Each row is followed by its group and then its class within the group.
-5.0; 23.6; -16.3; -19.6; 1.6; -27.9; -4.9; 34.6; -15.1; 17.2; 12.3; 3.8; 7.9; -30.6; 11.2; -8.0; 18.8; -23.8
dut/Fedi
8.5; -7.4; -26.1; 28.7; 8.3; -19.5; -21.7; 41.0; 19.3; 13.2; -6.5; -25.9; 4.4; -9.5; 34.6; -8.6; 3.9; 33.4
pel/lakem
-10.2; 8.4; -1.9; -7.8; 5.1; -2.6; -15.2; 56.6; 1.6; 12.6; 6.0; -9.4; -15.2; -21.4; 15.9; -19.4; -1.4; 1.4
Ser/Kam
-2.7; 10.2; 3.8; 19.2; 17.4; -6.5; -12.8; 31.4; 13.2; 32.1; -11.9; -1.0; -6.3; -31.5; -14.9; 14.8; -13.1; -18.2
Gagop/ladiv
7.8; 2.5; 0.9; -5.9; 4.3; -10.4; -2.1; 36.5; 12.9; 3.9; 9.5; -0.9; -7.0; -20.8; 7.9; -12.9; -2.1; -2.4
Ser/Kam
-7.2; 10.5; 10.3; 7.2; 13.9; -12.3; -15.2; 25.9; 50.8; 11.9; -1.7; -3.7; -17.1; -34.1; -8.6; 17.2; -14.6; -16.8
Gagop/Nizan
-0.6; 10.0; 9.4; 29.4; 5.8; -10.1; 3.6; 0.5; 15.0; 11.4; -0.5; 1.8; -22.7; -17.6; -16.5; 16.0; -7.8; -15.0
Gagop/ladiv
2.0; 17.9; 5.6; 20.7; 8.8; -20.0; -3.8; 29.4; 26.3; 14.8; -3.7; 5.7; -27.6; -32.5; -11.3; 13.2; -22.5; -30.9
Gagop/Nizan
-6.6; 10.9; -5.6; 1.7; 21.6; -11.0; -2.8; 56.2; -32.3; 8.0; 14.2; 0.4; -11.2; -20.9; 11.3; -28.2; 11.5; -32.3
dut/toka
11.3; -6.2; -4.8; 14.8; 4.2; -1.4; -14.5; 27.3; 26.1; -6.2; 6.4; -6.1; 7.9; -19.9; 31.5; -12.1; 24.1; 11.6
pel/fad
-30.0; -22.2; 5.1; -2.2; -2.9; 7.5; 15.6; 21.4; -29.1; 6.9; -6.9; -3.3; -7.4; -1.6; 6.8; -30.3; 7.1; -8.1
Ser/Nalu
-9.5; -5.8; -11.8; -15.7; 10.1; -15.0; -6.6; 48.6; 6.2; 18.0; 0.4; -14.2; -4.0; -32.1; 43.4; -30.6; -6.2; -6.2
Ser/Kam
8.1; 4.8; 6.1; 29.0; 2.5; -3.8; -2.1; 19.8; 15.5; 11.6; -2.3; 5.7; -16.7; -1.3; -2.7; 27.3; -10.7; -21.8
Gagop/ladiv
-13.7; -4.1; -0.7; -26.6; -7.9; 59.5; -2.4; 3.7; 8.0; -14.3; -0.6; -6.7; -11.4; -4.2; 7.7; -3.1; -7.4; -16.9
Ser/Kam
10.0; 25.2; -8.0; 8.7; 12.4; -9.9; -7.7; 25.1; 3.2; 9.2; 0.9; -1.7; 0.7; -16.2; -4.1; -3.5; 9.3; -27.6
dut/Fedi
2.4; 20.0; -10.5; -8.9; 2.2; -18.8; 1.7; 31.4; -20.2; 7.7; 4.8; -4.4; 10.9; -27.4; 8.0; -10.1; 15.2; -5.3
dut/toka
3.8; 24.4; -4.5; 9.2; 9.5; -8.4; -4.9; 45.8; -19.7; 6.9; 6.8; -4.4; 2.0; -24.7; 10.8; -7.7; 3.3; -13.9
dut/toka
-10.1; -30.2; 1.0; -7.0; -7.1; 13.0; 7.3; 28.2; -11.2; 1.5; -4.8; 3.2; -1.4; -5.6; 23.5; -28.6; -7.7; 3.5
Ser/Nalu
-17.7; -15.0; 18.5; 20.7; 10.9; -4.1; 1.7; 30.9; 14.8; 9.1; -1.1; 5.5; -24.4; -21.0; -1.2; 17.1; -12.9; -25.5
Gagop/ladiv
8.6; -19.2; -9.9; 11.7; 2.4; -9.8; -10.0; 37.7; 8.2; 3.2; -2.7; -4.9; 15.1; -23.4; 31.9; -18.8; 11.3; 24.3
pel/fad
-4.3; -0.7; -2.4; -14.2; -3.0; -11.8; -4.5; 32.6; -16.9; 12.2; 0.9; -19.3; -7.0; -21.0; 15.1; -21.5; -12.4; 2.5
Ser/Kam
2.0; 18.7; -14.8; -28.7; 4.5; -11.5; -4.0; 29.0; -4.0; 4.6; 1.4; -1.8; -3.0; -4.1; 4.4; -21.9; 2.8; -29.1
dut/Fedi
-4.6; -4.0; -16.7; 4.5; 3.6; 1.2; -4.6; 24.2; 0.8; 13.1; 2.6; -27.4; 5.6; -31.4; 27.0; -14.4; 9.1; 18.5
pel/lakem
-8.2; 5.5; -6.7; 0.1; 7.5; -9.6; -9.9; 51.9; 0.9; 13.2; 13.9; -2.8; -9.2; -31.7; 12.7; -16.5; -8.3; -4.5
Ser/Kam
0.4; 4.1; 0.3; 5.2; 2.9; -10.4; -12.4; 30.5; 20.7; 8.9; 0.4; -5.6; -24.2; -28.6; 14.5; 9.4; -7.4; -18.5
Gagop/Nizan
1.1; 8.4; -6.5; -33.7; 7.6; -13.8; 16.3; 18.4; 9.0; 4.2; 2.6; 0.0; -15.7; -15.9; -4.3; -6.6; 13.4; -32.6
dut/Fedi
14.5; -3.4; -14.3; 9.8; 0.9; -9.4; -7.3; 15.3; 17.5; -6.6; -0.7; -5.0; 14.0; -8.8; 28.7; -11.1; 12.4; 13.4
pel/fad
4.6; 21.5; -7.8; 1.2; 10.8; -11.4; -2.0; 18.0; -2.0; -5.4; 4.4; -9.1; 5.2; -12.1; 3.2; 3.5; 15.3; -31.4
dut/Fedi
-5.3; -17.9; 9.0; -2.4; 9.3; -14.1; 2.5; 32.7; 37.8; 6.0; 5.1; 9.3; -38.3; -34.2; -8.1; 22.9; 2.9; -21.2
Gagop/Nizan
-10.4; 9.6; -5.1; 13.3; 0.0; -11.0; -15.7; 13.7; 26.7; 13.4; 4.0; -6.7; -26.9; -19.2; -24.8; 23.0; -35.1; -28.5
Gagop/Nizan
-2.5; 11.8; -5.7; -16.5; -2.0; -5.5; 5.6; 46.4; -6.5; 8.2; 11.6; 13.1; 3.0; -47.3; 20.8; -19.6; -10.1; -12.0
Ser/Kam
-8.5; -13.6; -4.2; -12.9; -6.2; 0.4; 5.5; 11.4; 3.3; 15.8; 1.2; -8.5; -11.3; -15.4; 18.3; -15.4; -9.4; 6.2
Ser/Kam
-10.3; 2.3; -3.2; -1.1; 10.9; -4.6; 5.4; 12.4; -7.6; -0.3; 11.8; -3.3; -5.2; -6.3; -9.2; -16.0; 1.5; -22.1
dut/toka
11.3; 7.4; -6.9; 15.0; 4.4; -26.8; -3.1; 21.8; 33.6; 15.1; -2.1; -26.3; -26.4; -29.4; 0.1; 15.5; -2.9; -5.5
Gagop/Nizan
23.0; -11.5; -7.5; 24.1; 10.5; -10.1; -22.7; 37.1; 6.9; 14.8; 5.6; -7.1; 14.7; -28.1; 34.7; -19.4; -1.2; 15.1
pel/fad
-12.0; -6.2; 11.1; -13.6; 14.3; 5.9; -3.1; 30.0; 2.5; 14.3; 1.9; -16.6; -5.5; -20.2; 3.9; -3.7; -3.0; -8.9
Ser/Kam
-9.7; 1.9; -17.4; 0.8; -3.5; -11.8; -5.8; 38.4; -4.7; -11.1; -1.0; -10.2; -11.1; -3.2; 32.8; -26.3; 16.9; -31.3
dut/toka
-9.0; -11.7; -4.1; 13.5; 0.4; -19.5; -13.1; -41.1; 39.2; 22.2; 4.4; -6.9; -22.5; -26.9; 1.5; 9.4; -26.3; -15.3
Gagop/Nizan
10.2; 27.4; -25.7; 12.1; 10.7; -26.8; 1.5; 25.9; -7.2; -5.9; 3.6; -7.0; 8.6; -17.3; 4.8; -16.8; 13.7; -24.3
dut/toka
-7.0; 0.1; 5.9; 9.2; -4.3; -8.4; -10.2; 48.8; 4.0; -2.3; 8.0; 0.6; -18.7; -13.9; 28.0; -24.9; -2.4; -12.1
Ser/Kam
19.3; 27.7; -7.5; -19.1; 6.7; -23.4; 8.9; 38.6; 1.5; 6.1; 12.6; 9.2; -5.6; -29.2; 1.2; -8.6; 12.5; -30.6
dut/Fedi
-2.7; -7.3; 0.9; -5.2; 10.4; 2.3; -5.1; 27.4; 6.1; 14.4; 10.7; -10.1; -11.1; -26.4; 0.6; -16.3; -19.7; -5.0
Ser/Kam
5.3; 5.3; -1.3; -15.5; 14.3; -5.7; -3.8; 33.6; -4.7; -9.7; 3.0; -9.9; -5.6; -18.3; 18.4; -25.0; -5.0; 5.6
Ser/Kam
10.4; -31.1; -13.5; 10.8; 1.9; -8.2; -20.5; 51.1; 9.5; 5.4; -4.7; 2.6; 7.7; -21.7; 26.7; -28.7; 4.1; 20.3
pel/fad
-8.7; -3.5; 20.6; 14.9; 15.0; -3.3; -5.1; 20.2; -3.3; 27.7; -4.0; -1.1; -42.4; -22.8; -29.7; 27.8; -3.5; -16.4
Gagop/ladiv
7.6; 6.8; 7.8; 26.3; 8.8; -8.8; -4.1; 27.3; 10.7; 20.4; -1.0; 1.4; -37.2; -24.0; -13.4; 14.1; -13.8; -26.0
Gagop/ladiv
-4.7; 17.8; -9.8; -8.4; 5.3; -9.7; 0.7; 23.3; -3.4; 3.1; -6.9; 0.0; -1.5; -15.5; 6.9; -7.0; 22.6; -27.4
dut/Fedi
-1.0; 29.8; -10.7; -24.0; 9.6; -8.0; 17.4; -8.5; -20.1; 3.0; 15.0; -2.4; -3.3; 15.1; -16.6; 9.1; 19.3; -29.0
dut/Fedi
0.8; 7.7; -2.4; 9.7; 8.2; -39.7; -29.0; 80.7; 45.5; 50.2; -5.7; -2.2; -42.6; -74.7; 22.1; 3.8; -47.9; -19.7
Gagop/Nizan
3.2; 8.6; 4.5; 11.6; 10.2; -3.6; -9.7; 17.8; 42.3; 4.7; 2.2; -5.6; -30.3; -27.3; -6.2; 27.6; -19.0; -22.4
Gagop/Nizan
6.3; 3.8; -3.7; 30.5; -3.2; -23.3; -6.5; 17.1; -4.9; -0.7; -12.0; -13.5; 4.8; -23.3; 26.4; -0.5; 4.1; 23.0
pel/lakem
-5.8; 7.9; 9.5; 17.5; 6.8; -15.2; -7.9; 26.7; 41.5; 11.1; -4.8; -7.6; -26.3; -25.1; -2.0; 31.5; -18.2; -11.2
Gagop/Nizan
18.7; -18.0; -13.3; 13.5; 1.7; -20.5; -11.7; 12.1; 14.7; -3.9; -5.2; -15.9; 10.4; -24.1; 28.5; -6.5; 10.4; 41.1
pel/fad
2.4; 13.7; 8.6; 2.6; 10.1; -8.2; -8.3; 31.1; 24.7; 18.3; 5.4; -2.7; -26.1; -36.1; -6.7; 10.2; -21.0; -12.3
Gagop/Nizan
7.1; -9.1; -17.7; -8.0; 5.0; -2.0; 0.9; 37.6; -7.2; 5.6; 10.2; 9.3; -13.7; -31.1; 5.3; -42.0; 13.4; -29.3
dut/toka
9.2; -14.8; -10.2; 33.1; 7.7; -9.3; -22.2; 32.2; 2.5; 9.1; -9.3; -15.1; 15.4; -23.6; 24.6; -26.0; -1.1; 32.3
pel/fad
5.3; -21.5; -13.2; 0.2; -2.2; -16.0; -21.1; 40.4; 11.2; 7.5; -6.4; -20.3; 5.0; -27.9; 41.3; -12.6; 9.0; 42.8
pel/fad
-2.3; 12.5; 8.1; 6.7; 4.3; -21.3; -2.3; 32.3; 35.0; 9.9; 1.6; 6.6; -21.4; -18.0; 7.6; 13.2; 1.7; -30.2
Gagop/Nizan

Each row is followed by its group and then its class within the group.
-8.5; -1.6; -17.3; 26.9; -17.5; 8.2; 3.0; -10.1; -14.5; -6.2; 12.1; 20.7; -5.1; -0.8; 2.7; -11.2; 17.5; 15.8
L/(34)
36.8; -13.7; -23.8; -15.0; 16.7; -16.5; -6.7; 7.1; 16.2; 26.0; 12.1; -35.0; 1.6; -9.6; -6.5; -19.1; -6.1; 6.2
Y/(43)
30.9; -18.4; -14.3; 4.9; 16.5; -9.3; 4.0; 1.5; 2.0; 14.4; 10.3; -9.5; 7.4; -15.8; 6.5; -19.1; -4.3; -13.8
B/(52)
21.6; -5.7; -8.4; -12.2; 14.8; -9.1; -9.6; 16.6; 15.3; 24.0; -5.9; -32.1; -4.0; 12.0; -26.9; -8.9; -6.0; -10.8
Y/(43)
52.7; 11.9; 22.5; -33.9; 10.0; -11.4; -23.4; 0.2; 7.5; 1.0; -1.6; 5.3; 24.3; -14.7; -16.7; -7.7; -7.8; -9.0
V/(50)
-2.2; -35.1; -54.2; -0.1; -8.4; 17.9; -14.7; -9.5; 3.1; 2.5; 4.5; 3.2; 12.2; -42.0; 43.8; -10.9; -9.4; 60.1
B/(47)
37.6; 9.3; 6.0; -41.3; -11.6; -5.0; -24.2; 4.8; 16.7; 2.1; -3.9; -2.7; 8.8; 4.6; -7.8; -2.2; -8.2; -2.1
V/(50)
6.2; -27.5; -32.6; 19.3; 3.4; 6.0; 4.1; -8.0; -13.5; 2.9; 18.5; 12.1; 10.7; 0.7; 24.5; 1.9; 0.2; 23.7
B/(52)
-11.8; -22.3; -17.0; 2.7; -4.5; 31.5; 3.3; -31.7; -10.3; -14.7; 7.9; 28.0; 7.2; -33.5; 16.4; -27.7; -1.0; 28.9
L/(34)
11.1; -5.2; -20.2; 32.1; 15.8; -8.5; -17.4; 13.5; 5.3; 20.5; 5.4; -22.1; -1.2; 1.6; -2.9; 0.9; -11.2; -23.8
Y/(43)
-18.8; -11.0; -10.3; 4.8; 14.2; 2.0; 1.8; 10.9; -23.3; -2.2; 5.0; -3.6; -12.1; 26.5; -14.7; -5.3; -0.1; -20.1
Y/(43)
22.2; -4.2; 9.9; -47.7; -1.3; -7.1; -20.1; 0.2; -1.3; -3.3; -1.1; 2.5; 5.7; 4.9; -6.3; -25.0; -13.4; 4.6
V/(46)
-0.6; -2.9; -9.4; 2.4; -2.3; 15.4; -1.2; -23.8; -0.8; 10.0; -1.5; 1.7; 8.4; -18.1; -2.9; -29.4; -3.6; 2.6
L/(34)
-2.4; -14.7; -30.0; -9.6; 7.4; -10.7; 6.4; 1.6; 27.2; 14.5; -5.4; -31.6; -1.8; -19.3; 5.1; -12.8; -14.8; 3.1
Y/(54)
-4.5; 19.2; 15.4; -25.8; 7.8; -3.4; -9.8; -4.4; 9.0; -1.6; 6.5; -6.6; 5.3; -2.4; -17.7; -16.5; 8.5; -11.6
V/(50)
-15.8; 24.6; 12.0; 1.2; 9.7; 21.2; 18.5; -11.6; 3.3; 2.6; 9.6; -2.9; 12.7; -3.0; -38.5; -17.8; 16.1; -48.3
L/(36)
43.8; 16.8; 23.2; -12.2; -8.2; -4.0; -23.3; 4.3; -24.5; -0.9; -3.7; -3.7; -4.8; 3.0; -11.5; 3.6; -4.6; 20.2
V/(46)
50.4; 32.7; 43.3; -5.7; 4.4; -16.0; -20.3; -0.5; 5.8; 0.3; 4.2; -19.6; -8.1; 16.9; -37.5; 8.2; 2.3; -19.0
V/(50)
-2.7; 16.8; 17.0; 32.5; 11.0; 19.8; 21.6; -15.1; -6.7; 13.1; 2.8; -5.5; -4.2; 1.0; -34.7; -6.2; 15.6; -39.1
L/(34)
-19.6; 2.6; -16.1; 41.8; 8.2; 33.5; 12.1; -32.1; -12.6; -13.3; 25.2; 18.0; 2.6; -20.4; 3.8; -3.6; 19.1; 9.7
L/(36)
-20.9; 5.5; 11.9; 0.6; 4.4; -6.1; 25.9; -6.5; 15.8; 14.4; 1.3; -18.9; -0.4; 14.0; -7.3; -1.9; 12.9; -36.6
B/(47)
39.7; 2.9; 7.7; -7.9; 5.4; -1.2; -9.9; 2.8; -9.8; 2.9; -5.8; 6.2; 4.1; 4.7; -18.9; -3.9; 0.2; -0.1
V/(46)
-16.0; 7.3; -4.9; -42.7; 9.7; -4.1; -0.4; 0.3; 14.5; 16.6; 1.8; -27.2; -20.1; 13.0; -22.0; -5.1; 7.4; -39.4
Y/(43)
25.4; -10.4; -57.0; -15.7; 10.6; 6.5; -7.3; 1.2; 19.4; 16.3; 14.9; -24.1; 10.4; -19.7; 1.6; -12.8; -3.2; 2.6
Y/(43)
1.3; 19.7; 7.3; -9.5; 23.2; 23.9; 2.5; -14.3; 0.6; 2.6; 14.0; -4.2; -0.2; -13.2; -12.4; -26.3; 26.8; -33.0
L/(36)
22.4; 30.7; 22.5; -0.9; 4.8; 9.2; -18.3; -2.3; -10.6; 3.2; 4.0; -4.4; -6.8; -0.5; -16.3; 5.7; 6.7; -1.1
V/(50)
43.6; -12.7; -10.2; -21.2; 3.9; 3.5; -20.5; -1.4; -9.0; -1.9; 4.9; 4.1; 8.6; -21.3; 1.1; -37.2; -19.5; 32.9
L/(34)
4.9; -0.9; -5.2; -17.8; 7.5; -22.3; 6.2; 4.1; 19.5; 11.0; 1.8; -32.1; -9.8; -0.2; -7.0; -10.5; 5.5; -25.0
Y/(43)
40.1; 6.3; 15.9; -29.9; -8.6; 10.8; -17.5; 8.4; -3.9; -14.6; 7.1; 7.5; 0.5; -9.8; -13.2; 7.6; 1.0; 9.5
V/(50)
8.6; -7.7; -5.8; 2.2; 8.0; 20.5; -9.0; -23.8; -4.7; -7.3; 15.7; 14.1; 8.1; -15.8; 5.8; -16.2; 4.7; 14.7
L/(34)
